Here is a tiny trained network, its code and every weight. The questions are about switching its units off for an input and a target symbol, where a switched-off unit gives its printed mean instead of its output.

import numpy as np


def w(rows, s, z=0):
    codes = np.array(rows[::2]) - 128.0
    scale = np.full(codes.shape[1], s)
    scale[-1] = z or s
    return codes * scale


def norm(h):
    return h / np.sqrt((h * h).mean(-1, keepdims=True) + 1e-5)


def f(y):
    return np.maximum(y, 0)


def softmax(a):
    e = np.exp(a - a.max(-1, keepdims=True))
    return e / e.sum(-1, keepdims=True)


def log_softmax(a):
    a = a - a.max(-1, keepdims=True)
    return a - np.log(np.exp(a).sum(-1, keepdims=True))


def net(x, mask):
    ids = ['ΔΘΠΨαβεσ'.index(c) for c in x.split()]
    T = len(ids)
    res = E[ids] + P[:T]
    u = 0
    for l in range(2):
        r = norm(res)
        for j in range(2):
            rows = slice(2 * j, 2 * j + 2)
            q, k, v = (r @ M[l][rows].T for M in (Q, K, V))
            z = softmax(np.where(np.tri(T) > 0, q @ k.T / 2**0.5, -1e9)) @ v
            o = O[l][rows]
            res = res + np.where(mask[u + j], z, o[:, -1]) @ o[:, :-1]
        u += 2
        y = f(norm(res) @ A[l][:, :-1].T + A[l][:, -1])
        res = res + np.where(mask[u : u + 12], y, B[l][:, -1]) @ B[l][:, :-1]
        u += 12
    return log_softmax(norm(res)[-1] @ U[:, :-1].T + U[:, -1])


Q, K, V, O, A, B = {}, {}, {}, {}, {}, {}
E = w([
[134,198,113,73,88,145],'Δ',
[185,115,78,92,61,72],'Θ',
[156,121,129,19,160,101],'Π',
[62,119,73,106,138,114],'Ψ',
[232,131,88,122,147,88],'α',
[117,124,132,95,66,163],'β',
[160,4,79,134,119,154],'ε',
[213,164,44,128,136,140],'σ',
],0.015)
P = w([
[90,76,60,58,103,160],'0',
[105,100,85,67,121,134],'1',
[109,108,104,81,137,136],'2',
[111,111,99,89,162,122],'3',
[113,122,116,95,178,130],'4',
[115,134,125,106,190,132],'5',
[113,139,134,117,205,109],'6',
[116,140,141,134,217,114],'7',
[111,148,142,137,241,123],'8',
[106,143,148,146,255,94],'9',
[128,119,137,156,254,41],'10',
],0.0049)
Q[0] = w([
[134,144,209,134,123,124],'0.h1',
[142,123,52,128,161,151],'0.h1',
[85,143,113,217,158,102],'0.h2',
[137,141,53,3,109,135],'0.h2',
],0.012)
K[0] = w([
[144,145,100,175,92,173],'0.h1',
[136,174,202,98,159,123],'0.h1',
[99,65,154,188,10,135],'0.h2',
[84,254,80,125,252,168],'0.h2',
],0.0083)
V[0] = w([
[159,3,162,81,111,155],'0.h1',
[154,116,58,153,11,180],'0.h1',
[157,147,150,249,84,143],'0.h2',
[141,77,104,122,108,121],'0.h2',
],0.004)
O[0] = w([
[129,143,112,73,90,143,196],'0.h1',
[10,94,90,152,41,140,198],'0.h1',
[255,116,110,57,126,173,1],'0.h2',
[126,131,118,138,124,137,153],'0.h2',
],0.006,0.0044)
A[0] = w([
[115,137,203,131,141,68,21],'0.n1',
[110,52,130,80,187,151,112],'0.n2',
[105,92,140,81,66,171,89],'0.n3',
[118,142,67,66,176,178,88],'0.n4',
[89,101,113,94,107,143,36],'0.n5',
[254,108,92,142,154,100,124],'0.n6',
[114,85,146,172,210,63,84],'0.n7',
[144,235,103,91,122,126,90],'0.n8',
[103,80,60,145,202,120,171],'0.n9',
[129,142,140,46,141,47,110],'0.n10',
[207,150,88,135,113,78,248],'0.n11',
[83,222,153,143,79,47,122],'0.n12',
],0.007,0.0015)
B[0] = w([
[67,63,78,61,113,173,134],'0.n1',
[184,176,172,102,81,126,190],'0.n2',
[158,78,73,77,154,60,253],'0.n3',
[125,88,163,149,69,33,195],'0.n4',
[150,174,123,142,118,92,223],'0.n5',
[51,131,141,107,135,135,255],'0.n6',
[119,105,182,139,85,253,183],'0.n7',
[128,120,164,121,52,166,185],'0.n8',
[130,120,186,103,85,145,242],'0.n9',
[76,147,173,188,169,133,230],'0.n10',
[90,111,115,30,123,173,252],'0.n11',
[127,135,127,143,121,213,223],'0.n12',
],0.0064,0.0041)
Q[1] = w([
[24,48,161,2,24,129],'1.h1',
[40,87,204,5,94,120],'1.h1',
[21,175,160,13,86,76],'1.h2',
[72,105,119,47,25,122],'1.h2',
],0.0086)
K[1] = w([
[153,121,251,150,131,107],'1.h1',
[130,151,217,143,189,117],'1.h1',
[140,127,157,185,141,197],'1.h2',
[103,123,151,135,163,167],'1.h2',
],0.017)
V[1] = w([
[180,121,104,97,172,202],'1.h1',
[84,183,134,77,201,99],'1.h1',
[157,2,123,126,148,143],'1.h2',
[79,93,60,151,110,148],'1.h2',
],0.0086)
O[1] = w([
[161,130,41,55,105,157,8],'1.h1',
[182,176,131,117,191,54,253],'1.h1',
[144,180,255,103,88,141,144],'1.h2',
[205,152,131,220,161,102,241],'1.h2',
],0.0092,0.0046)
A[1] = w([
[121,56,99,140,168,154,204],'1.n1',
[121,228,107,148,144,147,77],'1.n2',
[116,76,151,166,87,176,113],'1.n3',
[116,140,128,97,120,89,198],'1.n4',
[117,171,142,187,168,89,101],'1.n5',
[150,137,61,108,104,135,149],'1.n6',
[77,123,100,156,104,167,1],'1.n7',
[41,95,141,151,125,114,50],'1.n8',
[100,157,134,162,173,87,41],'1.n9',
[104,142,101,167,168,107,249],'1.n10',
[166,16,133,120,166,122,162],'1.n11',
[244,170,103,47,140,113,28],'1.n12',
],0.011,0.0028)
B[1] = w([
[79,209,183,111,72,133,163],'1.n1',
[90,170,127,73,96,36,160],'1.n2',
[140,93,144,42,198,128,191],'1.n3',
[132,124,121,133,207,146,235],'1.n4',
[146,84,179,155,179,171,255],'1.n5',
[157,141,169,192,140,165,181],'1.n6',
[69,196,103,133,127,89,155],'1.n7',
[153,129,86,138,171,92,194],'1.n8',
[129,66,141,145,171,182,229],'1.n9',
[77,160,117,98,156,168,237],'1.n10',
[99,210,151,97,81,112,178],'1.n11',
[188,187,128,84,255,123,220],'1.n12',
],0.0085,0.0058)
U = w([
[50,218,76,126,95,109,143],'Δ',
[195,109,93,176,79,87,222],'Θ',
[145,190,218,166,90,41,24],'Π',
[103,64,146,197,171,201,189],'Ψ',
[217,192,91,39,181,115,114],'α',
[92,60,90,61,135,2,3],'β',
[94,102,182,33,94,186,165],'ε',
[161,135,92,154,104,209,155],'σ',
],0.0074,0.0025)

Each question gives the input, a string of symbols that net reads in full, and the target symbol t.
The units are the heads (2 rows each of Q, K, V and O) and the neurons (one row each of A and B). Each row of codes is followed by its name. A weight is (code - 128) times the scale printed after its matrix; where a second scale follows, it is the last column's (O, A, B and U).
mask holds one flag per unit, layer by layer, with each layer's heads first. A switched-off unit (its flag False) gives its mean, the last column of its rows in O or B, instead of its output. The means were averaged over made-up inputs and are rounded, as every weight is.
A unit's drop is (log p(t) with every unit on - log p(t) with that unit switched off) / (log p(t) with every unit on - log p(t) with every unit switched off).
The circuit of an input: a set's keep is (log p(t) with only the set's units on - log p(t) with every unit switched off) / (log p(t) with every unit on - log p(t) with every unit switched off). Starting from the 12 units with the biggest drops (on a tie, the unit counted first), units are removed one at a time, each time the one whose removal leaves the highest keep (on an exact tie, the one counted first), for as long as the keep stays at least 0.8.
units of the circuit, in order: the units of the circuit, biggest drop first
unit that matters most: the unit with the biggest drop
top k neurons: the k neurons with the biggest drops, biggest first
k most important neurons of layer l: the k neurons of layer l with the biggest drops, biggest first
heads that matter: for each layer, one digit per head in row order, 1 if its drop is at least 0.15 and else 0, layers parted by /
input β β σ α β β α ε Θ, target ε: units of the circuit, in order : (0.n11 1.h1 0.n9)
input α α Θ ε α ε Π ε Ψ, target Π: units of the circuit, in order : (1.h2)
input Δ Δ β Ψ β Δ β β σ Ψ σ, target Ψ: heads that matter : 00 / 10
input Θ Θ β, target β: heads that matter : 10 / 10
input Δ ε α α Θ Θ Δ σ, target Δ: heads that matter : 00 / 01
input Δ Δ β β Θ, target Δ: top 2 neurons : (0.n12 1.n1)
input Π β Δ, target Ψ: 3 most important neurons of layer 0 : (0.n4 0.n11 0.n10)
input Δ ε Δ Θ Ψ Θ β σ σ Ψ Δ, target Δ: heads that matter : 00 / 01
input Ψ β β ε β Θ, target ε: 2 most important neurons of layer 0 : (0.n3 0.n6)
input β Θ Ψ Π β Θ α, target Ψ: units of the circuit, in order : (0.n6 1.n9 1.n5)
input Θ σ β Θ σ, target σ: 2 most important neurons of layer 0 : (0.n10 0.n4)
input α β β β ε β Π Θ β Ψ Δ, target Ψ: heads that matter : 00 / 11
input α ε Ψ Θ Δ Ψ α β Π ε β, target Π: heads that matter : 01 / 01
input α Δ α σ Ψ β α Δ β ε β, target ε: 2 most important neurons of layer 0 : (0.n11 0.n7)
input β β Δ Δ β Θ Θ β, target Δ: top 2 neurons : (0.n12 0.n3)
input β β Π σ β β ε, target Π: heads that matter : 00 / 10
input α β Θ β, target α: unit that matters most : 0.n3
input β Θ Ψ β β α α Δ Θ β, target Δ: 2 most important neurons of layer 0 : (0.n12 0.n11)
input β β Π, target Ψ: heads that matter : 01 / 00
input β Ψ ε β Δ, target Δ: 2 most important neurons of layer 0 : (0.n12 0.n2)
input ε β Θ Ψ ε ε α ε ε β, target ε: top 2 neurons : (0.n11 0.n2)
input β Θ Π ε, target Π: unit that matters most : 1.h1
